Below are the code and all the weights of a small trained network. Each question names an input and a class and asks about switching units off, where a switched-off unit gives its printed mean instead of its output.

import numpy as np


def w(rows, s, z=0):
    codes = np.array(rows[::2]) - 128.0
    scale = np.full(codes.shape[1], s)
    scale[-1] = z or s
    return codes * scale


def f(y):
    return np.maximum(y, 0)


def log_softmax(a):
    a = a - a.max(-1, keepdims=True)
    return a - np.log(np.exp(a).sum(-1, keepdims=True))


def net(x, mask):
    res = np.array(x, float).reshape(1, 3) / 4 @ E
    y = f(res @ A[0][:, :-1].T + A[0][:, -1])
    res = res + np.where(mask, y, B[0][:, -1]) @ B[0][:, :-1]
    return log_softmax(res[-1] @ U[:, :-1].T + U[:, -1])


A, B = {}, {}
E = w([
[192,217,9,11,22,196,130,67],'x0',
[97,111,6,238,197,211,174,130],'x1',
[254,73,59,155,143,51,8,135],'x2',
],0.0093)
A[0] = w([
[142,112,189,78,43,97,61,98,167],'neuron 1',
[225,155,80,126,122,98,69,152,61],'neuron 2',
[30,203,134,112,77,149,203,134,201],'neuron 3',
[125,101,157,91,114,68,75,147,30],'neuron 4',
[184,100,70,164,139,55,31,122,70],'neuron 5',
[138,116,59,198,174,158,172,101,61],'neuron 6',
[126,178,5,122,110,152,88,109,190],'neuron 7',
[159,158,73,72,76,176,78,72,94],'neuron 8',
[153,132,109,157,134,92,112,103,254],'neuron 9',
[129,135,191,48,104,80,163,129,186],'neuron 10',
[155,228,78,82,88,174,123,61,95],'neuron 11',
[100,72,164,80,103,78,105,99,32],'neuron 12',
[148,185,95,81,115,154,134,96,19],'neuron 13',
[133,150,188,91,113,104,167,153,51],'neuron 14',
[76,170,207,165,177,86,185,188,223],'neuron 15',
[150,75,176,194,191,86,78,162,189],'neuron 16',
[181,137,182,75,137,120,54,153,237],'neuron 17',
[122,145,35,184,171,174,87,175,90],'neuron 18',
[115,132,96,191,139,176,170,86,159],'neuron 19',
[176,149,72,78,40,142,101,92,116],'neuron 20',
],0.012,0.0077)
B[0] = w([
[108,118,138,74,116,17,181,171,238],'neuron 1',
[159,176,190,76,248,208,217,126,218],'neuron 2',
[221,169,196,49,149,181,203,60,246],'neuron 3',
[34,89,232,141,210,79,138,189,174],'neuron 4',
[178,162,255,99,224,222,159,90,237],'neuron 5',
[73,39,162,108,152,53,205,248,200],'neuron 6',
[27,174,91,96,111,75,170,55,254],'neuron 7',
[66,172,202,179,123,58,111,92,240],'neuron 8',
[213,174,133,7,42,150,211,36,207],'neuron 9',
[132,108,106,105,121,91,198,165,220],'neuron 10',
[90,192,164,194,137,111,151,111,251],'neuron 11',
[53,139,208,144,227,92,121,190,163],'neuron 12',
[66,180,215,199,236,118,127,160,185],'neuron 13',
[95,107,191,108,221,94,169,237,166],'neuron 14',
[90,201,194,154,97,120,145,23,235],'neuron 15',
[84,221,179,203,42,110,119,75,248],'neuron 16',
[82,104,85,75,64,79,205,132,235],'neuron 17',
[31,89,134,67,113,68,166,187,211],'neuron 18',
[103,126,138,43,116,80,187,199,203],'neuron 19',
[40,167,164,190,111,121,172,104,250],'neuron 20',
],0.0093,0.016)
U = w([
[168,146,175,74,197,172,160,75,106],'0',
[69,167,146,201,123,82,93,76,39],'1',
[84,76,128,86,163,58,148,189,79],'2',
[155,145,93,59,54,99,158,29,221],'3',
[216,65,45,191,49,200,49,141,2],'4',
[210,80,68,165,92,224,9,136,2],'5',
[225,87,3,170,14,169,58,165,2],'6',
],0.013,0.0084)

Each question gives the input, the list of numbers given to net, and the class t.
The units are the neurons (one row each of A and B). Each row of codes is followed by its name. A weight is (code - 128) times the scale printed after its matrix; where a second scale follows, it is the last column's (A, B and U).
mask holds one flag per neuron, in row order. A switched-off neuron (its flag False) gives its mean, the last column of its row in B, instead of its output. The means were averaged over made-up inputs and are rounded, as every weight is.
A unit's drop is (log p(t) with every unit on - log p(t) with that unit switched off) / (log p(t) with every unit on - log p(t) with every unit switched off).
The circuit of an input: a set's keep is (log p(t) with only the set's units on - log p(t) with every unit switched off) / (log p(t) with every unit on - log p(t) with every unit switched off). Starting from the 12 units with the biggest drops (on a tie, the unit counted first), units are removed one at a time, each time the one whose removal leaves the highest keep (on an exact tie, the one counted first), for as long as the keep stays at least 0.8.
units of the circuit, in order: the units of the circuit, biggest drop first
most important unit: the unit with the biggest drop
top k neurons: the k neurons with the biggest drops, biggest first
drop of u: that unit's drop, to one decimal
input [2,-1,-2], class 3: most important unit => neuron 5
input [8,6,-7], class 1: top 2 neurons => (neuron 11; neuron 8)
input [1,3,-1], class 3: units of the circuit, in order => (neuron 5; neuron 13)
input [3,-2,0], class 3: top 3 neurons => (neuron 16; neuron 4; neuron 12)
input [6,-7,-6], class 2: top 3 neurons => (neuron 1; neuron 5; neuron 10)
input [-3,-4,-1], class 2: top 3 neurons => (neuron 11; neuron 8; neuron 20)
input [5,-1,5], class 0: top 3 neurons => (neuron 2; neuron 5; neuron 16)
input [8,5,8], class 0: top 4 neurons => (neuron 2; neuron 5; neuron 9; neuron 16)
input [6,-4,6], class 0: top 2 neurons => (neuron 2; neuron 5)
input [5,1,-4], class 1: top 2 neurons => (neuron 5; neuron 2)
input [0,-7,-6], class 2: top 2 neurons => (neuron 5; neuron 14)
input [7,-4,7], class 0: top 3 neurons => (neuron 2; neuron 5; neuron 16)
input [4,-2,-3], class 1: top 4 neurons => (neuron 9; neuron 5; neuron 2; neuron 11)
input [-7,-7,8], class 0: units of the circuit, in order => (neuron 5)
input [-7,-5,-4], class 1: drop of neuron 15 => 3.0
input [-3,-2,2], class 3: drop of neuron 8 => 0.4
input [-6,1,8], class 0: drop of neuron 5 => 1.8
